Each row is followed by the grade that its hidden value falls in (each part has its own value, ranges and names)
[ -21  -80   77  -75 -215  119 -191  -89  306   54  -77  106  221 -184
  149   25 -223  -52  -66  -18  161   34 -159   50  -94  101  144  244
  -33  -19   21   50   57 -347  161  246  170  -57  -53 -106  479  122
 -263  -83  108  136] | Desut
[ -61    2   95  -53 -205  121 -161  -32  112   58 -103  124  131  -77
   75   77 -130   25   94  -62   53   66 -103  183  -26  253   38  209
  -45  -61  -59   70   13 -191   52  200  125  -73 -102 -213  241   75
 -109 -117  122  118] | dabu
[-210 -123   80 -118   90  -74  115   87  297  172 -112  200  246   83
  211   66 -249   25 -193   -2  144 -149 -165  -48  -74  -81  213  167
  -11   51  167  117  172 -126  113   80 -105   68  -44  146  332 -100
 -258   53  -76  262] | Zibeg
[  75   60   66  241 -251  -33 -475  218 -198 -116  -95  121  -90 -432
  -32   82 -136   95   56 -370 -261  377  -23  113  163  453  -33   16
 -122 -273 -210  161  -26 -233  -77  279  -90 -208 -383 -414  159  359
   34 -299  -58  -14] | dabu
[ -49 -108   13    0   -5  177  398 -181 -263  -66  -67   90   73   97
   80 -262   68  214  196 -184  -34  102 -317  300  229  281   -9 -120
  -57   76   69  281 -266    5   89  -94  -11  378  417 -127 -314 -114
   46  197   54   14] | dabu
[ -87  115   43  309 -182 -172 -259  552 -181 -205    5  -27 -108 -140
 -195  265  -21  138  183 -346 -324   53  147  103   16  436 -128  -24
    8 -157 -194  340   64  -16 -109  132 -371 -317 -591 -415  -15  356
  280  -25  -97 -376] | gufil
[ -59  -66   95   77   12 -149 -116  127  189  -41    8   68  210 -159
  184  113 -204   77 -252  -76   46 -110  -80  -49  -63  -33  168   69
   86   20   37  202  141 -280  145  169 -102  -94 -158  117  391   86
 -247   52 -110   22] | nur
[   8 -196  132 -227  -69   40 -179  -30  279  139  -66  178  120 -271
  339    5 -358  -18 -292 -123  110  152 -192   53   47  112  231   65
 -110  -25   13  224   95 -390  198  255   27  -71 -104   66  437    8
 -329  -79   44  371] | Desut
[ -38   28 -102  288  134  109  310 -205 -284 -163  -46   33   66  110
  -31 -169  297  135  103 -193  -37   86 -181   84  198   11 -151 -164
  -61   50  122  -18 -228  -16 -136 -156  156  415  528  -46 -314 -115
   -3   35 -139    4] | gisep
[ 100  -57   68  133   51   25  147 -257 -467  -69  -40  168  103 -177
  192 -331   62  325  -13 -159  -88  239 -352  280  351  236   64 -201
   18  -59  -45  217 -214 -121   52   64   25  347  404   29 -222  -78
 -144   39  -31  161] | dabu
[-133 -133    9 -227 -117   96   13  110  283   14   13    4   72   -9
   87  139 -209  -92   29 -115  139  -97  -27  -82 -102  129  106  170
  -17   62   93  190   85 -205  164   74  -16  -69 -136 -130  300  142
  -64   98  101   92] | gufil
[-120   82   77  137   65 -164   -7  163   -9  130  -74  201  216   68
   47   67   88  158 -109   87   62  -50 -124  193   -2  -27   -3    1
    2 -112  -68   37  191  -45 -154  175  -53   -1 -114  134  100 -185
 -143  -36  -35  180] | Zibeg
[  14   78   22  543 -142   34 -175  333  247 -263  -91  -44  -13 -115
 -146  210  197    5 -139 -385 -209  249  -25  407   -9  113 -365 -294
 -366  -16 -136  280  -95 -283 -221  104  -22 -212 -224 -221    0  -91
  155  -87 -156 -413] | nur
[ -75  -51  116 -186 -122   96 -125  103  188   27   -7   30   -3  -29
  142  226 -153   -4    0 -150   24   13   30  190  -26  268   -1   60
  -62   33  -84  264   55 -216   76  149   27 -214 -226 -134  163    3
  -36  -15  115  104] | Desut
[-177   -8   13   36    7   58   95  112  279  109 -139  145  144  159
   14  113   36  -34  -58  -50  114    0 -116  153  -61  -35  -73   41
 -198    3   69   26   87  -98 -122   55   57   38  -14  -14  123 -207
  -71  -42  -14  160] | Zibeg
[ -24   16  -37  312  167   46  268 -104 -251 -223  -13   -3   20   72
   27  -67  244  181   -4 -278 -120   73 -126  162  207   44 -165 -268
  -62   96   70  153 -223  -61  -99 -148   50  282  400    6 -329 -151
   24   79 -192  -86] | gisep
[-245  -99  131  129   13   69  164  106  573   23 -213   83  252  204
  160  176 -230  -29 -171 -188  -15 -154 -121  197 -175  -26   25  134
 -164  247  191  262  -12 -161  129  -25  -69  -23  -23  -21  260 -184
 -132   73 -172 -186] | gisep
[ -88  -12   15   -1  -80   58  -41   80  303   76  -54   90  171   22
   33  111   31  -57  -94   20  183   -4 -101  128 -100  -40  -40   55
 -130  -23    3   27  124 -227  -61  159  133  -49  -64    9  265 -114
 -135  -31   79  150] | nur
[-210 -213  -18 -208 -101  151  223  101  519   67  -77   49  194  120
   77   41 -228 -149  -19  -81  223 -137 -175  -54 -175  -11  127  190
 -131  145  238  195   57 -189  201    3  -37   79    0  -80  351   12
  -91  197   77   46] | nur
[  64  -99  -60   84   77   66  276 -163 -319 -139   57   35   53  -80
   88 -271  170  185    1 -161   23  139 -274  116  260   93  -11 -262
  -17   11   48  202 -179 -132   26  -41   37  362  431   49 -228  -66
  -54  172   -5   99] | gufil
[-148  124  127  -20 -163  -71 -173  252 -167   18  -14   70   28   40
  -37  247  -71  165  270  -60 -108 -107  102  182  -30  419   -7  203
  153 -106 -183  189  119   41  -25  171 -144 -240 -405 -285   38  184
  100  -36   94  -53] | dabu
[-227 -107   54 -102  -43  -86   29  307  282 -126   67  -84   97   43
   76  305 -323  -12   14 -186    8 -348  110 -218 -196  118  168  225
  175  158  139  341  131 -133  269   -3 -272 -189 -330 -114  339  288
   -7  236  -71 -207] | nur
[ -16  -73   92  228   59  -35  351 -142 -231 -178   16   21  263   32
  158 -241   37  341    5  -81  -68 -124 -310  280  128  126   84 -122
  175  163   58  382 -193  -69  208  -41 -124  299  366   89 -152  -74
  -99  332  -77 -265] | Desut
[  81   29   45  156   24   80  162 -247 -527  -44  -65  175   57  -68
   90 -290  218  320  113 -129  -89  279 -316  406  356  281  -75 -221
  -44 -102 -108  138 -232  -35  -90   49  106  339  407  -49 -368 -167
  -39  -20   35  178] | dabu
[ -17  -70  214  335 -216  128  -74   91  484   47 -311  207  261  -95
  140  -49 -121   72 -249 -211 -112  290 -370  695  -17  170 -101  -93
 -421   40  -79  368 -120 -318   18  234   -7  -73  -80 -114  215 -305
 -123  -85  -44 -216] | dabu
[ -71 -116  -38 -201   52   36  -65   13  144  233 -114  267   50 -118
  149  -20 -108  -93 -195  -71  200  228 -184 -110  102  -48  108   27
 -233 -172   84  -94  164 -218 -100  165  106  118   11   65  269  -90
 -247 -201   17  653] | Zibeg
[  -3  -50  -59  -51 -171   13 -262  250 -104  -41   -1   71 -141 -293
  -52   74 -115  -48   88 -296  -60  257    8 -140  115  319   19   22
 -122 -225  -67  112   69 -189  -56  173  -91 -103 -306 -329  164  348
   59 -149   37  189] | gufil
[  18   41  -32  247 -138   34 -236  286   83 -175  -12  -25 -106 -187
 -112  198  107  -40  -41 -333 -114  244   42  144   44  180 -231 -178
 -251 -110 -124  172   -8 -255 -180  130    3 -193 -257 -247   56   88
  117 -127  -49 -102] | nur
[ -96   48   15  314 -152   78    9  168  394 -154  -51  -58  203   84
 -107  177  140  -32  -29  -91   49  -82  -59  271 -192  -24 -202   -4
 -145   99    0  154   -7 -224  -56   73   83 -104  -76 -117  181  -85
   22   80   -9 -354] | nur
[ -22  -39   89   43  -68  -14 -134   70  234    1  -15   65  165 -123
  142  106  -85   24 -190  -55   82    5  -93  136  -53   28   37   17
  -42    3  -40  169   97 -304   55  199   49 -116 -117   48  307  -30
 -191  -10   13   63] | gufil
[ 104   30  -50  217  -23   69  113 -117 -489 -163   28   47  -12 -122
  -36 -234  286  230  144 -178  -85  251 -216  246  297  246 -135 -259
  -38 -109 -100  132 -200  -79 -119   31   77  271  312 -124 -328   -8
   55   29   26   29] | Desut
[-125  -17   27  210 -104  161  445 -200  -88 -301   19 -127  282  236
  -30 -113   81  224  340  -74  -10 -324 -191  227  -60  190  -15  122
  233  290  146  289 -294    4  265 -168   12  288  420 -187 -147   73
   68  406   25 -544] | dabu
[ -54  102 -109  427  158 -186  364 -121 -542 -196   65   54  315   83
 -106 -294  348  344  148  100   39 -212 -256  -65  123 -116   31  -43
  316  -37  112  -62  -65  100  -63  -79  -46  491  474  129 -199   51
  -88  243 -144 -135] | Zibeg
[ 138   59 -126  478  -40   -2  149 -188 -471 -298   68  -15  186 -180
 -123 -354  373  244  118  -70  -12  115 -293   91  201   35  -91 -190
   97  -85   -6   10 -209 -135  -72   23  117  402  469  -54 -175  119
  -45  120  -49 -199] | gufil
[  62  -99  -26 -203  161  -17  181 -237 -485  -56  171   44    2 -119
  226 -178   58  218    5  -59  102   18 -145  -90  286  120  148 -151
  208  -22   17  142  -47 -122  102    6   59  289  362  162 -155   33
 -166  146   55  395] | gufil
[-131  -10  -20   75  -78  -13   43  270   69   35  -78  109   63   39
  -80   49   40   25   59 -117    7   58 -108  121   -1  134  -64   -9
 -143  -94   -7  145   80  -47 -111   86 -121    5 -166 -151   49   -1
   66   20   20   31] | nur
[-173  -83  -39 -231  -34  231  -32    4  373   33  -64    8  -57   86
   77  291 -142 -232   24 -235  128    4  104 -144  -82   69  -34  171
 -183   89  149  -14   32 -214    4  -20  208  -68  -32 -189  223   35
  -56 -126   19  267] | gisep
[-170  104   38   22 -114   66   36  112  303   24    4  -19  216  251
  -70  258  165  -18   96  144  198 -251   32  232 -238  -12 -144  147
   20   69  -44   29  144 -102  -81  106  162 -143 -113  -33  166 -144
  -18   79  157  -79] | nur

Part 2:
[  62  195  268 -197 -184   47 -348  -93   -3   31  270   29  246   92
 -212  123   17  -13  -97 -126 -189  280 -143  188   14  360 -101  -36
  -65    5 -339 -236   14  -57  207  -18 -196   41  161 -103   94  -28
   -5   19  110  131] | H
[-142   90  269  -58  137   55 -225  -52  161  359  -28  249   20  225
 -316  142  -63 -115 -111 -435 -215   31 -177 -170  -78  -46 -250  243
 -198 -272  -60 -206 -128  138  -67  167 -229   70  442 -339   82 -310
   88 -169  445  111] | G
[  31   -6  181   46  -78 -162 -101  144   69  429   44  311  -73   13
 -315   80 -201  152 -143 -448  -38  -68 -160 -185 -196  -68 -183  624
 -167  -32   63 -262 -212  131  -40  145 -235   83  353 -319   65 -443
   93 -167  280  270] | Q
[ 154   45 -116   64 -141  -15 -104  125  -82 -239  232 -265   40 -202
  -58   64 -105   66  169  211  -33  -18   81  292   48   43  119  -70
  107  202  -64 -128    5 -155  163 -114  186   90   -7  166  100   -1
  -62  118 -210   49] | H
[ 133   68   93 -180  -94  137 -169  -94  184  -16  164 -248   98   30
  -16  292 -218   12  -29  120 -161  201  -54   51  -54   19  -64 -148
   93    9  -57 -260  -37   60  -75 -118  -20   96 -163  -34  -31  -70
  132  106   53  160] | R
[-159  -73 -287   21  151  231 -418   79  197   82  156   11   49  411
 -428  132 -282 -344  117 -354 -339 -354  -74    4   64 -334  -90    3
  -94 -306 -103 -357  112   86  -14  287  -16  425  219 -222  244 -485
 -157 -107  425  -14] | E
[ 122   69 -217   74  -12  -40 -168  309 -241 -195  124  -87  -43 -140
 -229 -109 -130   12  155  -79  -88 -271   95  277  164 -134  104   76
  -13   64   -2 -132   86 -229  276   33  311  161  432   90  289 -138
 -218   40 -138 -128] | H
[ -22   18 -120  320   73  -47  156   57   27 -304    6 -268  -15 -304
  108  133   75  -83  302  309   -2   -1  200  228   32 -140  204 -223
  133  116   45  183  -93 -123  -95    1  266 -109 -122  206  -40  123
   18    4 -174  -14] | F
[ -18   35  -85  310   28  -94  184   59   38 -236  -41 -124   37 -228
  105  160   94  -88  198  143  -12   82  197  193   -5 -145  228 -180
   89   59   41  210  -53  -70 -153  134  180 -162 -157  121  -78   86
    9  -96  -78   10] | F
[ 132  109  113    8   60 -210  192  278  -73  138  -51  -21 -255 -308
  -28   33  -58  286  -11  -64  103 -282   26  -52  -11 -215   25  316
 -115   52  335  -11 -225  -18   -9  -11   88 -216  242   30   59  -42
   96  141 -179   95] | G
[ 110   88    7  119   -3 -161  110  222 -157 -106   46 -130 -141 -312
  -40  -17   22  181  118   91   85 -163  107  184   34  -51  116  115
  -26  150  152   18 -102 -128  120  -71  190 -126  221  160   91   51
  -20   97 -236    9] | Q
[ 208   70  -90  119    3   25   28  138 -175 -335  -65 -258  -39 -251
   28    6 -166   58  148  191  -37  166  222  290   32  -83  127 -150
  190  132  106  -33  108 -182   89 -183  481   80  312  194  107   30
  -74  -59 -161 -149] | R
[ -70   13 -116 -140   26  253 -448  -44  208   72  186   -2  180  420
 -332  222 -258 -303  -13 -307 -367  -43 -116   26   40 -143 -112 -110
  -53 -271 -210 -372  130   91  -16  218  -98  349   93 -243  160 -368
  -84  -84  407   38] | H
[ 335  170  263  -42 -190 -138  105   99 -154 -112   45 -171  -41 -412
   99   40 -108  382  -27  222  105  311   77  200  -94  213   35  105
  132  289  108  -78  -89 -128  119 -322  187 -139  172  170    3  135
  109   84 -292  130] | B
[  91   80 -292  123   79   13  136  211 -111 -391 -107 -185  -19   -4
   45   68  -22  -96  108  -23  -62  -85  311  323  124 -312  348 -382
   47  -97  198  111  284  -84  -23  194  399  -78   21  216   95   81
 -214  -77  -77 -235] | E
[ -30  -49  -68  -28   25   21 -228  159  191  393    5  328  -11  360
 -395  151 -350  -90 -166 -664 -224 -202 -130 -214 -122 -347 -138  409
 -182 -299   75 -351   14  223 -147  391 -194  258  265 -411  135 -609
  -36 -252  515  155] | E
[ 192   93 -135   51  -65   -4   40  148 -123 -311  -19 -180   39 -109
   40   78 -104   20   54   52  -56  131  212  291   50 -112  221 -229
  114   49   84   -4  181 -113   41   19  333  -10   63  156   67   45
 -113  -49 -116 -110] | H
[ -25   81  116 -193  -80  109 -225 -123  268   99  287 -143  135  186
 -118  316  -51  -63  -42  -17 -172   12 -140   29  -30   76  -60 -137
  -72  -88 -146 -248  -68  135  -64   62 -289   14 -300  -87  -26  -68
  103  148  144  239] | E
[  11  -52  -44  134   46   27  241  -62  342  -15  -80 -229  -43  -35
  187  412 -134  -38   51  144  -18  115  121  -82 -176 -325  125 -174
  112  -54  249   30 -113  214 -441   95   23 -121 -505   11 -235  -46
  214  -39   94  186] | S
[-214    5  173  164   35   11 -276  -88  106  253   57  284  128  201
 -379  104   24 -218   -1 -392 -200  134 -135  -34 -112   90 -184  255
 -149 -151 -245 -153 -102   72    4  205 -234  156  418 -319   71 -339
    7 -309  469  113] | G
[ 247  210  248 -190 -153  -34  -31   11  -84 -106  106 -198   58 -228
   61  131  -44  211  -70  163  -28  277   11  182    7  196   12  -90
   57  148  -18 -104  -47  -98  109 -219   89 -131   75   98    7  158
   96  151 -201   79] | R
[  62  128   90 -162   80   10  159   29  197   45  -38 -173  -78   19
  111  307  -34   65  -87   -8  -40  -73   40  -50  -14 -246   92 -187
  -72 -153  262  -15  -62  155 -238  100  -40 -258 -273   25  -93   76
  146  152   -2  100] | G
[ 418  397  682 -592 -273 -222  129   73   15  412  -39  253   25  -64
  100  231  -95  557 -615 -398   34  389 -173 -166 -154  205  -93  280
 -199  -61  215 -176 -103  175  -72   14 -360 -488    2 -191 -105   85
  266  132  -25  336] | B
[  61  157  399  -16  -33  -83  154 -121  140   89  -46  -54   24 -197
  130  259   77  140  -73   97   15  366  -10  -23 -150  129  -32  -11
   11   41   60   53 -219   75 -174  -88 -109 -292  -86  -16 -180  137
  263    2    3  212] | S
[  31   -4   58   56   41  -17  134   -7  338  122   17 -148  -58 -131
  100  349 -175   45   54  102  -50  -26  -15 -152 -134 -269   -5   36
   58  -21  175  -50 -254  158 -367   59  -75 -101 -380  -65 -157 -111
  255   71   41  282] | F
[-151  -23  -89  340  175   50  -81   21  -13 -161  -11 -118  -22 -106
 -164   25   34 -213  304   86 -104  -30  112  180   23  -90   18  -55
   50    2  -61   27  -57 -115   39   -8  241  135  364   49  104  -95
  -55 -150   93  -94] | S
[-263  -64 -496  370  310  230 -128   48   13 -477  -22 -287   44  180
 -164   69   69 -540  426   75 -241 -245  279  365  209 -360  249 -559
   58 -213  -60   97  259 -123    7  232  429  221  163  172  177  -44
 -291 -163  158 -358] | G
[   8  -89  -38  340   22   -5   10   18   16 -127   31 -210  -80 -246
  -80   65 -122   13  269  244   14  103  114  152 -137  -14   -3   96
  163  193   37  -76 -124  -63   -8 -205  237  165  218   95   19 -126
   51 -123   -4   64] | Q
[ -79   12  -50  414  169 -153   27  247 -222  -25 -189  206 -120 -198
 -253 -157   16  -70  183 -260  -27 -100  138  116    7 -184   28  316
  -58  -15   79   93  -55 -164  104  137  299   61  777  -58  192 -226
 -135 -321  117 -152] | S
[ -54  114  367 -163   46  111 -165 -210  267  204  155 -149   32   22
  -85  282  -24   15  -14   96 -130  146 -184  -82  -96  163 -232  -10
  -48  -53  -88 -220 -247  120  -79 -167 -244  -32   -4 -103  -57  -23
  256  137  148  251] | G
[ -57  -31  -10  114  -43  126 -216 -113  168  -32  133  -71  142  152
 -179  199 -121 -174   87  -38 -179  204   -5  120 -108   46  -37  -80
   65  -37 -172 -199   34   64  -52   43  -37  215   20  -88   17 -205
   -1 -175  273  108] | E
[  23   63  239 -130   78   83 -147  -44  197  211  138 -174 -107  -64
 -139  183 -180  111   36   89  -87  -74 -155 -103  -81    6 -237  160
  -29   -9   57 -291 -254   83  -35 -218  -98   73  152  -71   44 -141
  210  172   66  220] | Q
[ -36  185  -62   65   38  -35  -18  110 -173 -270  -32   40  125   96
  -97   22  227 -170   13 -224 -116   35  180  350  158  -18  259 -325
 -120 -153  -63  140  252 -113  126  288  147 -166  218   90  122  129
 -237 -136   49 -224] | Q
[ 116  -45 -128  320  193 -125  326  279   34  -33 -273  -89 -286 -370
   86   70 -263  131  175   49   59 -172  208  -73  -91 -524   95  219
  121   33  456   86 -165   -7 -272   18  403  -47  190   52    1 -178
   93 -110  -78   15] | F
[ -35   60  -89  292   -4 -145  158  112 -110 -269   16 -120   13 -228
   30   69  219  -57  194  114   43   -5  203  287   54  -44  266 -157
    1   99   15  220  -20 -134   31  117  179 -199  -12  181   -9  154
  -72  -45 -152  -62] | S
[ 210  133  258   44  -69 -292  227  230 -154   41  114 -219 -267 -640
   69   -8   39  478  106  325  243 -179    3   71  -32   90    5  359
  -20  365  244   10 -401 -147  140 -336   97 -288  168  210   13  162
  197  334 -490  207] | G
[ -52    4 -168  235   93  120 -187   48  -73 -257    3  -85   67   63
 -214   -6  -75 -228  214  -47 -177   67  151  292   42  -62   66 -167
   77  -58 -104  -80  180 -120  110   41  297  243  409   47  182 -141
 -191 -232  166 -167] | E
[  73  170  469  -67  -86 -154   23  -53  134  248  133    6   -1 -319
   12  194   37  244  -43   88   13  160 -172  -90 -118  212 -167  271
  -49  135  -43  -62 -405   15  -64 -140 -253 -243  -10  -88  -96   41
  305  150  -83  359] | F

[  26   41  -12  -89 -279 -149  -16   -3  -72    4  -47  -24   29 -191
 -108  -37  -53   46  -35  -40   97  -78   79  -30   98 -171 -140  131
   48    7 -212  -31   41   -5 -142  172 -191 -119  107   90 -175   22
  -19    6  -12  -52] | (45)
[ 220 -240   54 -255  355   80   -8 -251   -2 -527   79 -122    3  130
  134   37   24  400   59 -105 -142  110  154  -68  241  207  267  -49
 -192  -33 -133  375  -55  209 -274 -184  200  -53 -164   14  267   23
  136  121 -119 -301] | (51)
[-219   63   70  -68  111 -122 -102 -168   83 -227  135  109  -58  183
 -171 -167 -221  238  277  -61  -92  240  118 -180  101  -54   37  192
  320  158  213  260   46 -192  -19   52   39 -138  -26  181  149  213
  160  187  182  180] | (46)
[-190 -176  -20   72   10  -41 -126  288  -82 -357   44  184 -105   86
   66  -97  268 -195  283  147    7   25   70  135  -93  -33  336 -294
  107   29   29  -37 -150  159   15   42 -293   22 -165  -41 -283  -68
  197   63 -111  322] | (45)
[-141  144 -119 -120  -31  -90 -152 -168  180 -252   82   -1   84   79
 -202 -145 -178  212  415    5 -129  229  116 -246  253  -18   66  125
  297  119  264  118  142  -90  123   40  173   95  -74   34  -65  -12
  186   31   49   32] | (51)
[ 103 -146   -9 -197  164   57  -27 -142    9 -321   15  -99   81   62
   22  -37   20  213   35  -34  -72   47   92  -49  155  136  185  -49
 -159   29 -111  242   16  137 -156  -90  126   30 -135  -41   79  -63
   85   38 -104 -256] | (42)
[ -72  -92   43 -101   80   27   12  -62  -34  -99    2   -1   44   48
  -66 -119    3   49  -57  -13    1   15   27   -7  -50   43  108  -10
  -62  106  -79  215   33  -13 -125   14  -13  -43 -111  -24    5   -2
   53   78   44  -94] | (47)
[-179   91   16  -78   20 -117  -91 -166  113 -274  143   59  -30  140
 -176 -126 -224  210  312  -55  -79  233  125 -196  139  -37   50  164
  322   96  236  172   49 -149   41   44   84  -48  -19   88   92  123
  162  117  132  162] | (47)
[-274   60  -53   81  -58   28   82   60  106  223   26   24   80 -112
 -178 -122  -49 -161 -162  148    4 -117  -13  -24 -126   29  -51  -33
   79  181   43   16   51 -144   62  166   56   66   35  -46 -160 -177
  -67  -16  125   29] | (58)
[ 144   17  -92  -51 -149  -15   70 -111  193 -100  110 -169  -71 -135
   -1  246  -42   70 -121  -32  -32 -198   21   54   33  246   19  150
   72  -64 -173   52   38   88 -163  -52  211   13   84  139  108 -205
 -213  181   41   26] | (51)
[ -78   -4  -72  -13 -139  -44  -12   70   88 -172   69  -74   88  -50
  -62   -9  -94  -51    0  102   17  -86   92  -26  104   56   16  -65
  -23   32  -27  -68  -25   65   44   50   60  147   97  -66  -73 -206
  -11 -129 -162    4] | (42)
[-190  -74   39   22  -87  -82  -62  155  -60 -216   57   75    4   79
  -36 -113  -11 -123   56   75   66  -23   59   62  -86  -51  119  -91
   31   87  -24   36  -59   30  -34   53 -194    2   -4    2  -97  -27
   89  -15  -96  203] | (45)
[   8   22    7  -49 -156  -93   73  -59   -8  -39   40  -30  -34 -190
  -77   21  -72   86  -68  -35   46  -50  109  -66  103  -90 -109   89
   93  -33 -119  -18  -34  -24 -108  160  -56 -111  118   33  -84   -5
  -14   24   49  -31] | (47)
[  58   28  -38  -38  -74  -35  145 -124   48  -42   73  -62  -43 -292
  -38   80  -27  156  -78  -16  -24  -40  143 -128  180  -48  -92   35
  123  -84  -73  -25  -63    5  -97  169   74  -85  106  -20 -124  -77
   11    9   74 -112] | (42)
[-150  112  -68 -118   34  -72 -109 -208  130 -315  111   52   12   92
 -177 -156 -125  240  450  -40 -132  311  124 -254  201  -46  136   98
  366   74  315  167   95 -111  100   45  134   25 -144  -13  -71   60
  264   94  136   84] | (58)
[  62   16   10  -71 -162 -104   60  -79  -29    9    4  -20  -69 -218
  -69   42  -22  119  -77  -72   44  -70   89  -38   90  -96 -121  146
  107  -34 -194   18   -8  -21 -183  162  -99 -187   97  117  -87   44
  -47  115  101  -44] | (46)
[  22  -14    7  -57 -151 -109  -51   -2   56  -31   19  -33  -58  -17
  -80   62  -66   34  -68  -37   43 -148   15   84   -3   79  -53  194
   43   56 -221   76   44   -2 -177   25  -47 -111  100  248  114   -2
 -187  196   46   71] | (45)
[-153  -72   68  -52   66   -8   -9   -8  -38  -14    2   49   27   72
  -93 -153  -24    1  -85   12   15  -18    7   23 -111   11   61   24
  -25  169  -82  222   40  -71 -131   46  -77  -89  -69   64   19   43
   20  111   79   -5] | (46)
[-164   99    6 -112   40 -133 -133 -197   78 -273  103  107  -57  129
 -184 -165 -157  267  425  -87 -104  307  128 -224  169 -105   76  190
  395  101  250  206   82 -159   18   71   22 -111  -96  124   11  202
  232  185  192  156] | (46)
[ -53  153  106  -75 -264 -115  201 -231  106  -13  186 -259  170  -70
 -183   40 -605  128 -442  -93  119 -136  106 -163   67   31 -340  305
  -83   40  -95  101   47 -176 -106   56  245   16  399   -2  353  -69
 -172 -201  -59 -108] | (58)
[-211   11   15   41   19   28  107  -17   49  162   41   47   -5  -83
 -135  -96  -19  -67 -166   61   -2  -69   -6  -15 -152   24  -12   14
   96  143    2  119   27 -148  -47  139   20  -58  -15    3  -77  -60
  -38   99  201   35] | (62)
[-174  -36   31  -14 -145  -99  -72  123  -47 -161   29   31   59   74
  -85 -131  -83 -107   21   56   87  -37   50   40  -57  -58   47  -25
   -9  108  -55   34   -6    1  -30   59 -169   19   32    9  -70  -29
   51  -49 -109  130] | (45)
[  34 -125   -4 -179   70   10  -81  -54  -17 -245  -32  -58  103   84
  -44  -99    1  122   52  -11  -14   27   65  -19  123   79  128  -27
 -162   72 -127  169   41   95 -102  -43   25   38 -101  -28   37  -42
   50   12 -112 -215] | (62)
[ 163 -153   -2 -240   94   18  -60 -137  -26 -342  -19 -106   72   62
   11  -25   24  226   63  -76  -34   47   91  -32  187  111  160   -2
 -181   -3 -177  209   26  155 -176  -90   66    3 -124  -19   90  -27
   58   54 -120 -281] | (58)
[-336  108  -76  126 -129   48  131   83  106  368   10   39   87 -180
 -217 -141  -19 -264 -226  172   32 -156  -64   -6 -241    4  -68  -37
  128  205   60   -9   92 -202   87  215   31   76   12  -87 -275 -220
  -81  -15  204   69] | (58)
[-122  -35  -55  -20   25  -59 -122  110  126   60  -43   23   67   12
 -155  -91  -64   13    9  137  -29 -116   67   -3  182   81 -107   34
  -61  189 -111  -28   16  -28   31  107   43   40  132  169   54  -83
 -167   20  -56 -107] | (62)
[-194 -165   26  115  231   23  -10  233  140  189   -3   38   38    5
  -69  -47  -54  -78 -315  255  -36 -301   71  100   98  203 -162 -103
 -255  247 -212  -32 -137  -18  -14  121   95   21  268  203  217 -153
 -318  -16 -101 -133] | (58)
[-186   35  -16  -26 -156  -40  -11   51  -21  175  -64   32   85  -59
 -184 -167  -17 -127 -101   49   74  -87  -37   26 -141  -64  -39   60
   25  179  -95   76  121 -111  -51  140 -132  -29  -32   25 -181  -44
  -35   46   98    0] | (46)
[ 277 -286  111 -292  414   87   20 -317  -39 -644  113 -129  -37  172
  173   62   14  478   59 -174 -139  165  175  -76  249  223  311  -37
 -208  -89 -143  441  -98  228 -329 -228  210 -105 -187   -1  364   84
  167  158 -107 -312] | (42)
[-378  106  -13  123 -160  -16   81  112   34  403  -16  102   52 -121
 -244 -197  -40 -276 -215  133   74 -140  -79   29 -304  -78 -104   38
  155  248   18   32  108 -252   30  239 -118  -31   19   11 -251  -88
  -77   52  245  153] | (46)
[ -13  -45  -26  -86    9   43   69  -89   32 -113   40  -71   55  -66
  -42  -25   -2   54  -75    5  -19  -25   45  -39    7   77   93  -30
  -28   31  -57  135   24   30  -93   18   89   28  -67  -80  -53 -120
   36   19   14 -115] | (42)
[ 149   56 -132 -136 -424  -89  -63   -8   99  -75  -32 -180   57 -102
 -112  133  -38  -68  -26  -52  103 -200  -38   98   17  140  -11  185
  -21  -45 -257  -72  148  104  -88  -30   22  104   51   56  -46 -220
 -225   74  -70  -31] | (62)
[-131 -148  -97   56   10   34  -51  217    5 -378   69   90  -51    2
   70  -33  267 -175  261  167  -30   20   79   74  -22   56  360 -351
   85  -34   89  -89 -144  196   93   22 -104  155 -177 -194 -320 -223
  193  -24 -135  200] | (58)
[  71   27  -80  -49 -141  -22   77  -87  118  -83   77 -127   -5 -177
  -32  126  -50   69  -87    3  -15 -125   67  -27   89  100  -15   66
   60  -43 -111   11   14   59 -101   40  134   24   80   28  -35 -174
  -83   43    2  -42] | (51)
[ -73   94   36  -49 -184  -70  135 -132  108  -62  149 -196  151  -65
 -131   14 -415   71 -294  -11   65 -117  101 -123   73   47 -197  154
  -65   52  -53   66   27  -89  -55   51  202   71  273  -33  189 -129
  -95 -181  -92  -81] | (42)
[ 179   27 -105  -72 -186  -18   69 -127  185 -103   94 -180  -73 -161
    0  258  -19   78 -103  -51  -26 -193   14   52   42  236   25  162
   83  -86 -189   42   51  100 -173  -50  201    9   64  128   75 -209
 -210  190   48   10] | (51)
[-441  141  -52  147 -244  -30   39  192   39  505  -68  119  109 -138
 -300 -252  -33 -370 -206  190  102 -180 -107   47 -322 -114 -145   24
  144  305   16  -41  151 -274   97  284 -165   23   33    6 -348 -132
 -105    2  219  158] | (46)
[ 114   30  -62 -127 -354 -106  -64  -22   52  -46  -28 -120   -4  -52
 -100  104  -34  -38  -49  -87  101 -179  -48  122  -57  105   -9  230
   15   -3 -278   30  143   55 -173  -26  -53  -20   30  157   13  -98
 -211  178   10   38] | (46)
[-160   42    4  -69  -74 -148 -163    5   64 -124   25   46   44  114
 -182 -148 -184   86  175   17   -2   56   87  -76  136  -48  -55  146
  115  165   19   75   66  -93    7   77  -47  -28   76  170   59   76
    9   48  -10   69] | (46)
[ 168 -188   26 -234  232   74    0 -209  -12 -443   54 -127   52   91
   86    4   18  294   31  -83  -94   81  115  -58  169  165  245  -54
 -181  -16 -120  320  -10  180 -224 -148  158   -3 -167  -48  154  -30
  132   62 -118 -273] | (51)
[ -89   81   62  -52 -173  -75  118 -126   88  -48  134 -164  130  -30
 -150   -8 -404   62 -283  -26   78 -100   86 -106   42   45 -192  172
  -59   65  -63   80   27 -113  -61   53  165   38  255  -15  215  -85
 -108 -138  -53  -64] | (58)
